Each row has a class, written after it.
[-18 -13  11  33  -2 -69  42   0 -22  30  -3  28 -15  39  19 -23  -6 -16
  52  -8 -11  19   4  63  18 -18  19   2 -27  18 -33 -47 -72  28  27  34
 -46 -49  16 -36 -40 -31]  ravud
[ -44   43   18    3  -43  -45   23    9  -32  -23  -17   34   28   19
   34 -100  -45  -34  -44  -25    2  -42  -47   27   33  -23   11  -17
  -31   15  -34   -4   10    3  -86   -8   43  -26   14  -78  -52  -64]  Lumib
[-18  45  33 -15 -35 -33   4   0 -22 -28 -18  38  18  -5  47 -77 -45 -27
 -35   6   8 -18 -56  12  -5 -44  26  -4 -24   9 -29  16  12 -12 -80 -12
  85  22  11 -82 -37 -56]  Vuko
[ 17  35  39 -10 -12 -26 -14   1 -20  45  16 -18 -15   3 -16  42 -74 -49
  13  17  19  14 -56 -27  12  40  39  49  39 -15  64  48  47 -49 -19  67
 -14  29  54  23  -4 -48]  Lumib
[ 10   4 -38  -8 -16 -34  10 -51  -6  25  25  18  20   8   5  -7 -39 -37
  36  26  31 -37  22  26  19   5 -23  15  -1   0 -16  -4  34  13  29  70
 -29 -20 -12  35  -7   7]  Kibu
[-15   0 -17  39 -21 -61  38 -25 -21  21  17  36 -35  81  48 -23  11 -46
  17   2   1   9  15  41  10 -31  32 -11 -59   1 -58 -44 -42  32   1  20
 -57 -58  26 -51 -46  -1]  fupen
[ 20  25  64  -6 -33 -19  -2  27 -39  36  12  -3 -30  23  14  46 -42 -68
  30  27  -1  19 -41 -16  -6 -11  69  26  17 -28  37  29  43 -26  11  68
 -33   8  39 -35 -54 -13]  bem
[-15 -13 -12  51 -26 -67  28 -22 -28  19  13  39 -18  90  30 -12  -9 -45
  19  -1   1  14   2  44  -1 -35  28 -39 -48  23 -73 -37 -46  28   5  33
 -69 -77  16 -62 -55  10]  Namap
[  -3   55   30  -30  -41  -50    6   22  -40  -27  -39   31   19   -2
   57  -78  -36  -28  -14    3   21  -34  -38   18   -7  -19   23    4
  -45   -4  -16   -1   19   -4 -100  -40   64   23   28  -98  -27  -84]  fupen
[ 17  20 -25 -10 -23 -22  26  -8 -17  34  24  24  30  14  -3  27 -13 -29
  -2  -6  23 -45   0  31  28 -12   6  20  26  -5  -2  23  22  17  33  72
 -36  -1  -1  39 -24 -24]  davu
[-10  -2  17  19 -17   1  -8 -18 -28  -7   1  24 -56  34  20 -22 -21 -19
 -30  -6   6 -33 -25 -39 -18 -55  -6 -32 -28  -8 -92   4  38  -2 -64 -70
 -20 -15  42  29  57  64]  fupen
[ -6 -15  24   8 -22  31   4 -19 -38 -12 -13  12 -47  24  11   7 -31 -11
 -33 -13  -8  -9 -24 -38 -16 -66 -11 -34 -14   1 -87  17  31 -12 -38 -58
 -35   6  26  37  20  57]  Sures
[ -7 -14  12  16  -9   2   7 -28 -26  -6   0   5 -49  40  20  16 -24  -3
 -18 -10  -7 -14 -20 -34 -21 -66  -1 -37   0  -2 -89  19  17  -5 -53 -51
 -15 -21  23  32  38  49]  berop
[ 29  -8 -55 -13 -33 -49  16 -38 -13  29  20  37  30  10  20  -2 -26 -37
  30  16  28 -31  26  26  15 -27 -22   8   5 -10 -43  -6  19  15  23  75
 -22 -11   4  -3  -5 -21]  Kibu
[  5  21  24  -4 -22 -39 -10  16 -22  32  18 -35 -12  17 -17  58 -57 -55
  41   8  13  29 -78 -17   3  25  54  27  22 -23  59  52  52 -47 -22  54
  -8  17  49  26  -6 -44]  gev
[ 14  15 -19 -12 -41 -34   6 -36 -20  21  28  -2  15   8  -2  20 -18 -63
  11 -14  26 -15   0  27   4 -22  -9  11  17  -6   6  23  22   3   2  79
 -45  20 -21  58 -20  -8]  Kibu
[ 27   0 -58   0 -12 -51   7 -15  -9  36   0  41  44  20  14   0 -34 -21
  37  11  24 -51  18  39   8  -8 -20 -11   6  14 -31 -20  24  15  33  58
 -10 -35  -1 -25 -14 -10]  Namap
[ -5  33   8  14 -21 -19   2   8 -21  21  24 -17 -30  34  -7  39 -51 -56
  35  -3   2  27 -61 -25  15  31  64  22   9 -16  45  31  46 -35  -1  39
  -5 -24  41  -2 -17 -31]  gev
[  9   5  38  -2 -13 -26  -9 -48 -24   2  10  26 -26   2   7 -36 -57 -30
  -6  24  20 -19 -49 -49  -6 -44 -21 -11  -3   0 -82  46  43 -13 -60 -31
 -26  18  20  27  48  57]  Vuko
[-23 -11 -31  51 -19 -64  58 -36 -22  26  23  31 -29  84  37 -10  -8 -33
  24 -11 -10  14  10  35  11 -37  32 -24 -41  21 -73 -24 -44  30  15  49
 -67 -78   5 -36 -50  -6]  berop
[-25  -7 -30  47 -20 -62  49 -36 -22  23  23  30 -29  85  37  -9  -8 -36
  23 -19  -8  12   6  33  14 -40  32 -21 -36  18 -67 -29 -51  23   6  41
 -62 -75   8 -31 -55  -8]  berop
[  8  10 -44   4   0 -36  12 -33  -8  31  21  30  20  22  20  -7 -32 -33
  36  39  41 -56  21  23  15  12 -14  20 -13   2   1 -24  49   4  32  47
  -5 -19  -2  28   3   0]  fupen
[ 26  12 -24  -8 -36 -39  -9 -13  -4  21  17  15  42   0  -3  20 -22 -44
  22  -3  18 -19   5   5  -1 -17  -3   5  23   4   4  26  26   1   5  77
 -43   1  -9  27  -5 -15]  Furu
[  2  27  19  -6 -26  -8   1  14  -7  18  15  14 -42  26   2  30 -66 -33
  24  -4   3  38 -17 -29  30  30  65  34  25 -12  35  38  62 -40  -2  50
  14  -7  57  -7 -35 -46]  Mokev
[-20 -18  -6  26  -9   7  15 -23 -30 -11  12   9 -46  38   4  15 -17 -21
 -26  11   1 -28 -21 -21  -8 -39   8 -41 -30   2 -84  24  52 -22 -28 -21
  15 -30  20   5  48  51]  gev
[ 22   7 -61  -7 -12 -41  17 -17 -19  41  18  45  39  11  25 -12 -28 -47
  34  32  18 -35  18  46   6 -17 -11  10  -5  -8 -35 -18  36  18  42  60
 -14  -5 -17  -5 -18   7]  bem
[ -6 -32 -12  40 -12 -73  43 -17 -27  22  17  43  -5  56  37   3  -1 -33
  41  30  -3  29   0  65   4 -21  12   2 -32 -12 -71 -63 -50  27  27  30
 -42 -19   7 -26 -37   6]  bem
[ 15  18  55 -10  -5 -32 -33  15 -21  38   6 -25 -13  21 -13  42 -73 -37
  36  20  21  11 -67 -16  -8  41  48  22  38 -16  54  34  50 -48 -20  51
  -7  13  56  10 -16 -31]  Namap
[ 11   9  30  -4 -24 -11   7 -33 -49  -2  16  35 -28  23   5 -12 -36 -18
 -19   4  32 -42 -36 -30   8 -42   1  -2 -11 -11 -97  34  35  15 -36 -31
 -66  -6  26  25  32  39]  davu
[ 15  27  76 -12 -42  10   6  18 -31  30  -7 -16 -36  19   6  58 -65 -51
  15   1 -11  14 -35 -39   3 -12  54  10  13  -6  36  59  50 -33  14  59
 -56   4  50 -11 -61 -19]  Sures
[ 10 -37  15  30 -32 -72  26 -21  -5   0  -7  29   3  54  32  23  -8 -16
  52  15  -4  33  -4  39   4 -34   7 -14 -14  -3 -62 -38 -59  22   2  42
 -55 -20  22 -27 -34 -19]  Furu
[-24 -11 -14  46 -32 -33  53 -26 -30  18  12  40 -21  67  31  -6 -19 -43
   0 -12 -19  17  11  31  12 -48  20 -28 -54  23 -74 -30 -42  21  24  33
 -86 -55  10 -24 -64   7]  Sures
[ 11  19  54  -4 -24 -11   4   6 -25  32  12  -4 -38  24   3  48 -52 -44
   5  11  -3  18 -33 -32  12   7  54  29  26 -14  33  44  43 -29   3  73
 -22  -1  56 -31 -34 -31]  Lumib
[ -4 -32 -14  32 -17 -60  53 -22  -4   6   6  35 -20  65  40  29  -5 -14
  33  14   4  38  27  58  28 -20  20   0 -20   4 -49 -32 -36   8  23  41
 -13 -26  18 -17 -49 -30]  Mokev
[-27 -12 -12  31 -11   1  26 -17 -32  -2  11   6 -48  37  -2   8 -24 -29
 -21  -1  -2 -27 -22 -15   0 -43   5 -42 -27   7 -75  24  47 -16 -24 -24
 -12 -39  14   7  36  48]  gev
[ -9 -10  23  21  -8   5   6 -22 -43  -6  -2  23 -48  51   6   0 -35 -28
 -35  14   7 -37   0 -21 -19 -31   8 -49 -21  21 -83  12  42 -14 -28 -19
 -13 -40  21 -25  26  47]  Namap
[  2 -10  36  -3 -20 -34 -21 -36 -49 -11  10  21 -17  27  -2 -20 -55 -25
  -6  13  31 -41 -34 -22 -13 -28 -14 -34  -9  -3 -94  16  53 -11 -69 -33
 -46  -1  26   2  35  61]  Namap
[ 13  17  70  -9 -43   9  13  26 -30  20  -1 -12 -36  20  -1  57 -56 -41
   8  -8 -10   9 -40 -40   6  -7  56  14  23 -11  38  46  54 -33   6  66
 -41   8  51 -23 -58 -34]  Sures
[-24 -10 -20  53 -24 -55  38 -16 -35  24  26  42 -21  78  35 -23   8 -61
   9   8 -16  27   4  54   0 -52  37 -24 -56   4 -78 -49 -48  39   9  33
 -77 -59  -3 -44 -59  29]  bem
[-33  44  42  12 -25 -24   9   1 -30 -34  21  18   6  27  39 -88 -39 -30
 -25  -4  20 -31 -63  30  12 -19  48  -7 -25  -4 -22 -31  32 -23 -46   0
  58  -3  17 -66 -21 -46]  ravud
[ 10  29  37  -9 -12 -27  -9   6 -21  46  19 -16 -19   9 -13  44 -75 -45
   8  14  18  14 -50 -21  15  37  41  48  40 -14  56  46  50 -44 -13  65
 -15  16  57  18  -6 -42]  Lumib
[  1  17 -58   0  -7 -13  20 -28   8  26  19  30  13   5   5  -5 -41 -26
  19  14  27 -36  34  33  26   1  -2  12  -7  22   5   5  60  -7  30  66
  -2 -19 -22  43 -24   1]  Mokev
[-24  38  45  16 -30 -19  -9  -2 -16 -46   2  -3  11  19  25 -57 -31 -24
 -28   8  14 -17 -72  12   9 -17  33 -13 -11  -9 -13 -14  23 -38 -75   0
  41   9   3 -60 -27 -45]  Furu
[ 33  15 -60 -15 -20 -53  20 -21 -10  37   7  50  32  14  37 -13 -25 -40
  28  18  28 -54  33  19   7 -10 -17  10 -14   0 -28  -7  33  19  21  41
  -6 -15  15  -9  10 -24]  fupen
[ -50   43   39    7  -47  -35   12   16  -36  -28   -3   31   19   32
   40 -114  -44  -42  -16  -27    8  -35  -52   26   20  -41   41  -21
  -40   12  -27  -23   15   11  -60   -1   51  -38   11  -82  -55  -64]  ravud
[-11 -10  12  22 -12   1  21 -11 -45   9   5  28 -49  31   6 -17 -21 -42
 -32  26  -7 -32  -9 -11 -15 -53  11 -31 -26   4 -84  11  44  -6 -25  -4
 -20 -14  12  -5  19  61]  bem
[ 30  30  70  -3 -31 -10  11  30 -25  34   7  11 -33  33   7  56 -42 -30
  25   9   5   4 -55 -38  17  -7  71  32  35 -27  28  49  32  -9  23  61
 -35 -17  64 -23 -45 -43]  davu
[  1   5 -47  -2 -16 -30   5 -52  -9  22  33  18  22   5  -4 -20 -32 -41
  22  18  32 -45  18  26  20   2 -23  11  -3   2 -14 -11  30   5  14  72
 -34 -15 -17  42  -5   9]  Kibu
[  -1    3   22    0  -25  -17   -8  -29  -60    1   21   26  -27   15
    7  -37  -37  -51  -20   14   15  -24  -28  -20  -12  -39   -3  -20
  -20  -19 -103   27   58   -6  -56  -34  -51   17   11   21   40   81]  bem
[ 20  10 -31 -16 -36 -47   5 -32 -18  27  34   5  24   1  -3  13 -25 -50
  13  -5  32 -17   7  26   7 -12  -9  17  19 -11  -4  26  30   2   2  81
 -36  17 -10  41  -7  -7]  Kibu
[ 28  32  48 -12 -21 -17 -16  25 -23  36  11   1 -13  10 -11  50 -58 -27
  29  17  20  16 -72 -29  12  23  56  50  39 -26  51  53  34 -28   1  54
 -38  27  72  35 -13 -55]  davu
[-18 -10  15  41 -10 -57  20  -8  -5  15 -14  12 -14  48  10   6  -5 -20
  46  -5 -12  22  -5  49  15 -14  13 -10 -20  20 -26 -36 -74   8  -4  38
 -60 -52   0 -21 -51 -22]  Furu
[-60  37  12  17 -30 -43  22   0 -32 -30  -7  24  14  43  40 -94 -48 -21
 -17 -24  10 -50 -60  27  24 -29  29 -23 -32  18 -39 -12  19  -4 -83  -5
  52 -50  -3 -67 -62 -68]  berop
[ -52   47   32   14  -45  -44    9   15  -37  -30  -18   38   10   39
   48 -110  -35  -46  -23  -14   14  -50  -53   23   17  -30   27  -26
  -56    8  -29  -19   20   -2  -96  -26   40  -29   18  -67  -50  -56]  fupen
[-10  32   7  23 -23 -10  -5  11 -22  18  19 -21 -34  35 -11  33 -47 -57
  33 -10  -2  28 -68 -23  15  22  62  14  10 -17  48  34  45 -39  -6  36
 -19 -21  42   7 -24 -20]  gev
[ 10  23  28  -8 -32  -8 -15  -9 -25  17  19 -12 -46  28   1  18 -60 -49
  23  -1  11  26 -33 -28  18  25  54  33  22 -30  25  31  39 -35 -12  59
 -13   3  62  -6 -24 -27]  Kibu
[  5  14 -43   7 -10 -25   7 -23 -17  36  25  33  29   7   7 -14 -30 -50
  25  35  21 -52  18  36   6  -5 -10   6 -10   1 -16 -14  46   6  34  61
 -25 -10 -23  28 -16  40]  bem
[ -18   42   34  -28  -55  -35   -2   -1  -42  -37  -21    9   13    4
   41  -68  -33  -39  -32   -4   17  -12  -32   26   -5  -34   23   -8
  -36   -3  -28   17    6   -4 -101  -10   51   16   11  -76  -41  -65]  Kibu
[ -5  -7   3  32 -14 -72  56   6 -21  32  -7  46  -5  51  23  16   6  -3
  41   6   3  -4  -1  71  33 -24  18  15 -18   9 -39 -34 -83  38  32  40
 -58 -53  21 -36 -70 -47]  davu
[ 14  38  39  -6 -20   3  -9  15 -24  26  17  -2 -39  21   2  -1 -61 -48
  34 -14   1  24 -40 -35  10  23  73  36  24 -17  46  19  44 -20  19  48
 -16  -5  62 -16 -15 -39]  ravud
[ 21  28  27   5 -27  -6   3  25 -22  26  15  28 -31  24 -10  36 -44 -16
  20   3   4   8 -47 -42  24  24  66  43  33 -23  25  30  29 -15  16  56
 -18  -6  74 -10 -21 -52]  davu
[  6  20 -44   3 -18 -51  16 -14 -14  39  20 -13  41   1 -13  27 -20 -63
  27  -8  17 -18 -16  31   6  -9  -9  -4   1   5  25  42  27   0   3  53
 -48  -6 -31  53  -6   2]  gev
[ -6 -10   2  20 -24  -3   2 -24 -24  -6   6   1 -34  28  14  17  -7 -29
 -12  -8 -10   4 -39 -34 -22 -67  -1 -46 -30 -10 -88  25  20   4 -43 -63
 -18 -25  12  26  45  66]  gev
[  9   8 -29 -15 -29 -19  24 -18 -23  29  16  10  34  -6  -3  18 -39 -38
  -3 -13  17 -34   4  26  11  -9 -16   6  12   5  -5  21  44  -9  19  63
 -38  27 -10  54 -20  -7]  Sures
[   5  -12   26   20  -18   -9  -19  -14  -26   -6   -9   24  -31   35
   14    0  -27  -13  -22    2   -2  -32  -27  -30  -29  -61  -12  -57
  -12    3 -105   15   22   -1  -52  -62  -21  -38   34   -4   40   75]  Namap
[-30  51  14 -20 -32 -26  13   5 -46 -30 -25   9   5  15  42 -68 -44 -20
 -25 -22  10 -35 -40  24   4 -26  37  -6 -23  11 -21  15  19 -17 -92 -13
  58   1   7 -85 -53 -80]  berop
[-27 -17 -10  44 -35 -32  51 -25 -34  14   4  32 -25  75  33  -3 -10 -43
   8 -16 -18  29   9  37  15 -44  17 -25 -56  24 -70 -23 -49  25  28  28
 -96 -50  14 -12 -69   7]  Sures
[-13 -39 -31  37 -20 -78  48 -27 -18   6  10  23   0  64  36  31   0 -26
  56   9   0  33 -14  66  14 -23   7 -10 -36  -9 -60 -37 -50  22  20  21
 -37 -29  17 -14 -32 -12]  gev
[  4  18  28  -3 -26   8   6  13 -32  32  -1  -3 -33  19 -11  33 -73 -37
  23  -9  -3  16 -35 -34  21  23  43  28  22  -6  33  33  51 -36  15  52
 -36   2  53   9 -39 -36]  Sures
[ -8  -8   1  -1 -29 -33   3 -40 -44 -12  19   1 -19  28   4 -11 -39 -40
  -2   0  24 -22 -52 -19  -1 -40  -8 -26 -24 -16 -88  29  54 -11 -69 -43
 -34   4  23  34  47  49]  gev
[ 24  18  65 -16 -42  -9  -7   0 -25  27  12 -24 -51  23  11  40 -47 -58
  19   6   4  29 -38 -40  -3 -11  62  21  18 -32  28  50  37 -24 -11  71
 -33   1  57 -20 -36 -25]  Kibu
[ -4  -7   6  38 -16 -65  59   6 -19  28 -13  42  -8  49  20  11  10   0
  32  -1  -7   1  -8  61  37 -22  17   9 -21  10 -41 -28 -86  34  32  39
 -60 -47  25 -27 -58 -44]  davu
[-32 -27 -19  48  -8 -86  45 -11 -23  19   4  12  -2  59  12  19   2 -30
  50   4  -4  21 -17  69  24 -12  12 -15 -41  15 -35 -35 -66   5   2  30
 -42 -52   6 -15 -39 -26]  gev
[  2  21 -43   2  -5 -23  23 -21  -9  30   9  27   7  15  15 -21 -30 -38
  22  16  22 -66  22  24  16   6 -11   8 -10   7   4 -14  50   8  20  39
 -23 -20   2  26  -7   6]  fupen
[ -6  -1  25   0 -29  -5   4 -34 -50  -8   6  19 -19   7  -2 -29 -62 -26
 -21  -6  25 -42 -36 -29  -3 -36 -27 -20 -23   8 -90  25  57 -16 -54 -38
 -70  14  19  52  34  50]  Sures
[  8   2 -42 -11 -33 -23  23  -9 -22  29  17  12  33  -1  -6  21 -34 -31
  -4 -20  16 -30   7  29  13 -16 -13   9  16   6  -7  19  43  -4  22  66
 -41  23  -3  51 -21  -6]  Sures
[ 17  -2 -59  -9 -20 -23  32 -32 -12  32   9  37  40  15  21   1 -48 -27
  11  11  19 -40  24  32  17 -12 -24   0 -10  10 -45  -6  38   8  43  56
 -16  -5   1  16 -13 -14]  Sures
[ 11  36  30  -3 -15 -16  -6   0 -22  28  17   4 -25  20  -4  27 -71 -43
  10  -1   6  20 -44 -31  18  43  47  40  35 -16  36  32  43 -33 -11  44
  -6   4  59  -1 -10 -37]  Lumib
[ -7  -2  13  10  -6   5  21 -33 -32  -2   7  24 -43  20   5  -6 -36 -21
 -51  14   4 -34  -7 -27  -1 -28  -9 -15  -9   9 -73  16  42 -16 -39 -16
   0  -2  26  -2  41  27]  Lumib
[  0  -7  28  -8 -37 -28  -4 -54 -49 -13  23  14 -36  16  -3 -33 -44 -43
 -12   3  33 -24 -19 -36  -2 -34 -18 -12 -14 -13 -91  29  42   0 -74 -20
 -62   3  20  32  42  49]  Kibu
[  8 -44   1  31 -18 -75  28 -23 -19  10  -5  35   1  69  35  21 -11 -14
  39  22   2  11   4  54   1 -19   5 -27 -24   3 -71 -50 -53  19  12  33
 -42 -27  35 -43 -32  -3]  Namap
[-35  30  25  13 -35 -32  12 -20 -32 -36  20  -2  -4  30  30 -74 -31 -40
 -47   7  27 -30 -56  32  16 -25  27 -12 -31 -10 -30 -16  18 -32 -78  13
  39   1   9 -51 -30 -42]  Kibu
[ -1   7 -51   2 -10   3  21 -32 -19  29  11  21  23  -3  -9  -7 -47 -27
  13  12  16 -56  23  22  19  -1 -23   6  -6  20  -6  -5  50  -3  37  52
 -48 -11 -12  56 -21  19]  Sures
[ 16  36  42 -12 -14 -23 -21  16 -20  41  10 -23 -35  19   2  30 -50 -52
  33  17  24   9 -53 -24   0  34  51  43  19 -27  71  35  57 -43 -21  46
 -17  28  63  15 -10 -46]  fupen
[ -12   45   46  -20  -42  -44  -10   17  -51  -26  -39   17   29   15
   39  -62  -48  -35  -16   -3   18  -29  -42   25  -11  -25   27  -26
  -34   13  -19    4    8   -7  -94  -24   45   -7    7 -105  -56  -57]  Namap
[-36  33  29  18 -32 -23  -7 -10 -23 -49  13  16   7  34  27 -64 -40 -27
 -27   8  26 -33 -61  20  11 -20  39 -10 -17  -3 -26 -26  30 -41 -74   9
  55  -6   9 -58 -34 -42]  Furu
[  7  18  52  -4 -37 -28   7  20 -21  26   9 -28 -25  31   1  66 -47 -64
  50   0   2  22 -69 -23   7  -5  62  15  17 -25  58  48  43 -34  -1  67
 -22  -3  41 -16 -53 -38]  gev
[ 17  16 -24   0 -28 -42  12  -6 -28  41  28  17  37   3  -2  12 -18 -66
   9  11  13 -26   1  38   1 -13   3   3  12  -7  -2  13  38  -3  17  84
 -40  24 -22  34 -13  13]  bem
[  2   3  28 -13 -27 -15  -9 -32 -48 -10  17  28 -29  19  10 -55 -57 -34
   6 -13  30 -33 -24 -28  -6 -41   3  -8 -14  -3 -82  15  51   9 -44 -33
 -51   1  36  21  41  48]  ravud
[ 26   2 -51  -9 -34 -41   5 -35 -19  26  12  32  28  13  24 -13 -28 -41
  30   6  33 -32  21  30  12 -29 -20   2  -1  -6 -38   3  22  13  15  62
 -25 -14   1  12  -6  -8]  Kibu
